Below is a small trained network, with its code and all its weights. Each question gives an input and a target symbol and asks what happens when units are switched off, that is, made to give their printed mean instead of their output.

import numpy as np


def w(rows, s, z=0):
    codes = np.array(rows[::2]) - 128.0
    scale = np.full(codes.shape[1], s)
    scale[-1] = z or s
    return codes * scale


def f(y):
    return np.maximum(y, 0)


def softmax(a):
    e = np.exp(a - a.max(-1, keepdims=True))
    return e / e.sum(-1, keepdims=True)


def log_softmax(a):
    a = a - a.max(-1, keepdims=True)
    return a - np.log(np.exp(a).sum(-1, keepdims=True))


def net(x, mask):
    ids = ['αβγδεζηθξπστφψω'.index(c) for c in x.split()]
    T = len(ids)
    res = E[ids] + P[:T]
    u = 0
    for l in range(2):
        r = res
        for j in range(3):
            rows = slice(3 * j, 3 * j + 3)
            q, k, v = (r @ M[l][rows].T for M in (Q, K, V))
            z = softmax(np.where(np.tri(T) > 0, q @ k.T / 3**0.5, -1e9)) @ v
            o = O[l][rows]
            res = res + np.where(mask[u + j], z, o[:, -1]) @ o[:, :-1]
        u += 3
        y = f(res @ A[l][:, :-1].T + A[l][:, -1])
        res = res + np.where(mask[u : u + 16], y, B[l][:, -1]) @ B[l][:, :-1]
        u += 16
    return log_softmax(res[-1] @ U[:, :-1].T + U[:, -1])


Q, K, V, O, A, B = {}, {}, {}, {}, {}, {}
E = w([
[64,140,245,153,97],'α',
[101,155,125,157,89],'β',
[132,109,130,134,63],'γ',
[127,104,134,166,93],'δ',
[142,123,170,132,185],'ε',
[110,88,163,57,67],'ζ',
[124,102,99,190,151],'η',
[152,72,119,164,99],'θ',
[109,182,109,191,126],'ξ',
[151,184,122,57,143],'π',
[113,66,181,118,113],'σ',
[132,120,138,214,152],'τ',
[199,196,111,165,39],'φ',
[144,113,121,193,81],'ψ',
[93,164,165,136,250],'ω',
],0.018)
P = w([
[134,2,110,140,189],'0',
[140,91,139,76,133],'1',
[143,77,142,90,134],'2',
[164,87,151,102,149],'3',
[165,85,151,114,157],'4',
[185,82,154,120,158],'5',
],0.0086)
Q[0] = w([
[145,115,119,73,76],'L0H0',
[56,60,167,185,130],'L0H0',
[108,110,162,254,91],'L0H0',
[91,193,136,126,47],'L0H1',
[184,90,140,175,62],'L0H1',
[66,52,177,93,64],'L0H1',
[84,104,100,93,168],'L0H2',
[149,138,104,99,133],'L0H2',
[139,167,170,128,108],'L0H2',
],0.019)
K[0] = w([
[155,180,119,67,141],'L0H0',
[53,95,255,150,168],'L0H0',
[51,151,202,223,158],'L0H0',
[67,166,118,113,70],'L0H1',
[178,131,131,191,55],'L0H1',
[52,41,246,161,66],'L0H1',
[43,141,177,100,123],'L0H2',
[75,151,101,135,134],'L0H2',
[153,134,135,191,139],'L0H2',
],0.016)
V[0] = w([
[125,104,194,99,73],'L0H0',
[99,195,207,110,150],'L0H0',
[151,112,148,116,113],'L0H0',
[100,198,112,254,126],'L0H1',
[78,194,143,110,203],'L0H1',
[140,102,174,177,120],'L0H1',
[11,153,125,42,101],'L0H2',
[138,170,69,137,97],'L0H2',
[90,154,124,175,121],'L0H2',
],0.0092)
O[0] = w([
[134,249,153,144,119,254],'L0H0',
[183,122,128,240,120,220],'L0H0',
[108,165,126,145,143,155],'L0H0',
[85,64,186,85,27,142],'L0H1',
[81,54,245,166,102,118],'L0H1',
[71,255,65,186,83,214],'L0H1',
[193,181,185,174,158,75],'L0H2',
[203,121,226,50,155,69],'L0H2',
[144,51,176,103,107,135],'L0H2',
],0.0071,0.0073)
A[0] = w([
[196,109,175,142,120,11],'L0N0',
[161,213,114,152,141,141],'L0N1',
[1,118,86,160,157,132],'L0N2',
[100,104,102,136,59,96],'L0N3',
[172,118,131,112,204,129],'L0N4',
[86,164,73,127,57,113],'L0N5',
[72,87,128,223,75,132],'L0N6',
[223,89,71,234,75,104],'L0N7',
[137,145,87,42,80,129],'L0N8',
[102,78,214,207,168,144],'L0N9',
[130,83,175,164,245,128],'L0N10',
[135,43,102,58,169,93],'L0N11',
[243,112,134,164,97,3],'L0N12',
[182,134,94,154,126,21],'L0N13',
[114,121,73,121,199,104],'L0N14',
[173,187,148,158,211,120],'L0N15',
],0.0087,0.02)
B[0] = w([
[110,92,6,123,46,128],'L0N0',
[114,98,132,119,124,207],'L0N1',
[151,128,128,133,112,192],'L0N2',
[137,111,105,118,124,136],'L0N3',
[109,134,104,108,126,136],'L0N4',
[151,99,136,128,132,170],'L0N5',
[111,132,112,106,124,246],'L0N6',
[120,146,169,107,117,163],'L0N7',
[137,125,136,155,106,149],'L0N8',
[152,120,125,109,118,224],'L0N9',
[132,140,119,111,89,143],'L0N10',
[114,125,171,165,96,134],'L0N11',
[192,122,96,148,138,128],'L0N12',
[173,100,148,60,143,128],'L0N13',
[104,117,129,171,90,136],'L0N14',
[117,107,119,119,120,158],'L0N15',
],0.02,0.013)
Q[1] = w([
[82,48,119,128,31],'L1H0',
[165,110,147,121,168],'L1H0',
[67,63,143,78,7],'L1H0',
[240,137,114,81,149],'L1H1',
[61,134,176,75,98],'L1H1',
[101,91,192,132,193],'L1H1',
[79,146,145,183,126],'L1H2',
[217,184,160,170,195],'L1H2',
[49,173,172,75,42],'L1H2',
],0.014)
K[1] = w([
[108,7,44,91,126],'L1H0',
[116,137,173,154,129],'L1H0',
[101,42,47,120,92],'L1H0',
[143,160,101,140,215],'L1H1',
[106,144,200,132,123],'L1H1',
[45,81,109,160,179],'L1H1',
[88,141,171,102,101],'L1H2',
[145,165,158,65,184],'L1H2',
[91,129,45,112,82],'L1H2',
],0.016)
V[1] = w([
[163,93,217,9,149],'L1H0',
[254,83,100,137,53],'L1H0',
[158,209,85,198,139],'L1H0',
[169,110,162,240,71],'L1H1',
[182,223,37,94,112],'L1H1',
[134,190,154,94,93],'L1H1',
[193,180,67,62,108],'L1H2',
[140,36,75,48,165],'L1H2',
[155,128,194,149,34],'L1H2',
],0.008)
O[1] = w([
[182,147,19,158,187,47],'L1H0',
[145,61,95,147,41,250],'L1H0',
[114,55,212,103,204,73],'L1H0',
[144,148,137,200,205,205],'L1H1',
[154,29,153,116,219,112],'L1H1',
[255,158,157,144,99,169],'L1H1',
[155,79,152,62,74,117],'L1H2',
[52,148,57,128,105,154],'L1H2',
[205,138,131,192,82,220],'L1H2',
],0.0095,0.012)
A[1] = w([
[82,112,141,120,105,94],'L1N0',
[128,195,92,99,244,1],'L1N1',
[110,146,74,159,109,55],'L1N2',
[169,164,174,119,249,53],'L1N3',
[69,139,116,104,110,158],'L1N4',
[133,118,191,87,120,106],'L1N5',
[141,157,149,166,129,91],'L1N6',
[84,108,165,103,143,86],'L1N7',
[164,139,91,122,133,112],'L1N8',
[171,103,114,67,129,155],'L1N9',
[72,164,125,125,142,123],'L1N10',
[119,140,155,162,91,114],'L1N11',
[123,117,126,151,118,139],'L1N12',
[83,148,141,139,127,98],'L1N13',
[139,84,86,71,163,167],'L1N14',
[181,108,130,111,131,191],'L1N15',
],0.015,0.017)
B[1] = w([
[146,117,146,116,84,166],'L1N0',
[132,190,216,236,2,128],'L1N1',
[164,95,167,81,205,182],'L1N2',
[149,124,142,131,138,128],'L1N3',
[117,163,157,46,169,179],'L1N4',
[133,102,62,155,172,158],'L1N5',
[110,79,62,100,178,164],'L1N6',
[154,128,73,139,190,143],'L1N7',
[98,93,132,81,193,151],'L1N8',
[106,140,63,148,206,147],'L1N9',
[140,161,153,238,112,137],'L1N10',
[172,124,106,94,202,252],'L1N11',
[112,134,169,113,108,185],'L1N12',
[180,129,146,77,133,142],'L1N13',
[139,148,181,226,20,135],'L1N14',
[50,159,136,164,130,189],'L1N15',
],0.0098,0.023)
U = w([
[254,182,209,138,156,203],'α',
[108,137,156,127,129,93],'β',
[132,136,90,157,109,85],'γ',
[130,124,126,114,90,61],'δ',
[95,130,137,137,151,146],'ε',
[54,230,142,129,145,154],'ζ',
[115,57,195,126,237,77],'η',
[182,33,190,141,157,2],'θ',
[105,133,127,64,146,54],'ξ',
[66,200,98,141,141,172],'π',
[34,202,196,129,218,173],'σ',
[102,125,148,120,152,84],'τ',
[178,148,136,244,191,205],'φ',
[175,62,92,124,145,7],'ψ',
[130,166,30,93,175,106],'ω',
],0.007,0.0085)

Each question gives the input, a string of symbols that net reads in full, and the target symbol t.
The units are the heads (3 rows each of Q, K, V and O) and the neurons (one row each of A and B). Each row of codes is followed by its name. A weight is (code - 128) times the scale printed after its matrix; where a second scale follows, it is the last column's (O, A, B and U).
mask holds one flag per unit, layer by layer, with each layer's heads first. A switched-off unit (its flag False) gives its mean, the last column of its rows in O or B, instead of its output. The means were averaged over made-up inputs and are rounded, as every weight is.
A unit's drop is (log p(t) with every unit on - log p(t) with that unit switched off) / (log p(t) with every unit on - log p(t) with every unit switched off).
The circuit of an input: a set's keep is (log p(t) with only the set's units on - log p(t) with every unit switched off) / (log p(t) with every unit on - log p(t) with every unit switched off). Starting from the 12 units with the biggest drops (on a tie, the unit counted first), units are removed one at a time, each time the one whose removal leaves the highest keep (on an exact tie, the one counted first), for as long as the keep stays at least 0.8.
units of the circuit, in order: the units of the circuit, biggest drop first
most important unit: the unit with the biggest drop
top k neurons: the k neurons with the biggest drops, biggest first
top k neurons in layer l: the k neurons of layer l with the biggest drops, biggest first
which heads matter: for each layer, one digit per head in row order, 1 if its drop is at least 0.15 and else 0, layers parted by /
input ω ζ ψ, target ω: top 4 neurons => (L0N9 L1N9 L0N7 L0N6)
input α α ξ ζ ξ φ, target φ: most important unit => L1N15
input ξ σ ξ, target ω: units of the circuit, in order => (L0H0 L1H0 L0H2)
input ξ α η θ, target ω: units of the circuit, in order => (L0H1 L1H0 L0H0)
input σ ω γ, target η: top 4 neurons => (L0N7 L0N14 L0N9 L1N5)
input σ α ξ π σ ω, target η: which heads matter => 111 / 101
input τ η ξ, target ξ: which heads matter => 111 / 011
input α ζ α β ω, target ω: which heads matter => 110 / 100
input ξ ξ γ, target ω: units of the circuit, in order => (L1H0 L0H0)
input α ω ζ, target φ: top 2 neurons in layer 1 => (L1N4 L1N15)
input α σ α, target φ: units of the circuit, in order => (L1H2 L1N4 L0H2)
input σ δ ζ, target η: units of the circuit, in order => (L0H1 L1H0 L0H2 L1H1)
input σ α ξ, target η: units of the circuit, in order => (L1H0 L0H1 L0H2)
input α α α π ζ β, target φ: most important unit => L0N6
input ζ α σ α, target σ: which heads matter => 111 / 101
input ξ ω ξ α σ φ, target ω: units of the circuit, in order => (L0H1 L0H0 L1H0)
input ξ α φ σ α ξ, target ω: units of the circuit, in order => (L0H1 L0H0 L1H0)
input σ φ α φ α ξ, target η: units of the circuit, in order => (L0H1 L1H0 L0H2 L1H2)
input α ψ σ α α, target φ: units of the circuit, in order => (L1N4 L1H0)
input σ θ β α ξ α, target η: units of the circuit, in order => (L0H1 L1H0 L0H2)
input σ σ ξ ξ θ, target η: units of the circuit, in order => (L0H1 L1H0 L1H1)
input α α ω, target φ: which heads matter => 111 / 001
input α σ φ β ψ, target φ: units of the circuit, in order => (L1H1 L1H0)
input ζ ζ σ, target σ: which heads matter => 011 / 101
input η α α α ξ, target α: which heads matter => 100 / 101
input ξ θ ω α ε, target ω: units of the circuit, in order => (L1H0 L0H0)
input θ α α ξ σ, target θ: units of the circuit, in order => (L1H0 L0H1)
input α η α η ζ ζ, target φ: most important unit => L0N7
input α ξ α η ε, target φ: top 2 neurons => (L1N4 L0N7)
input τ ω ψ, target ξ: most important unit => L0H0
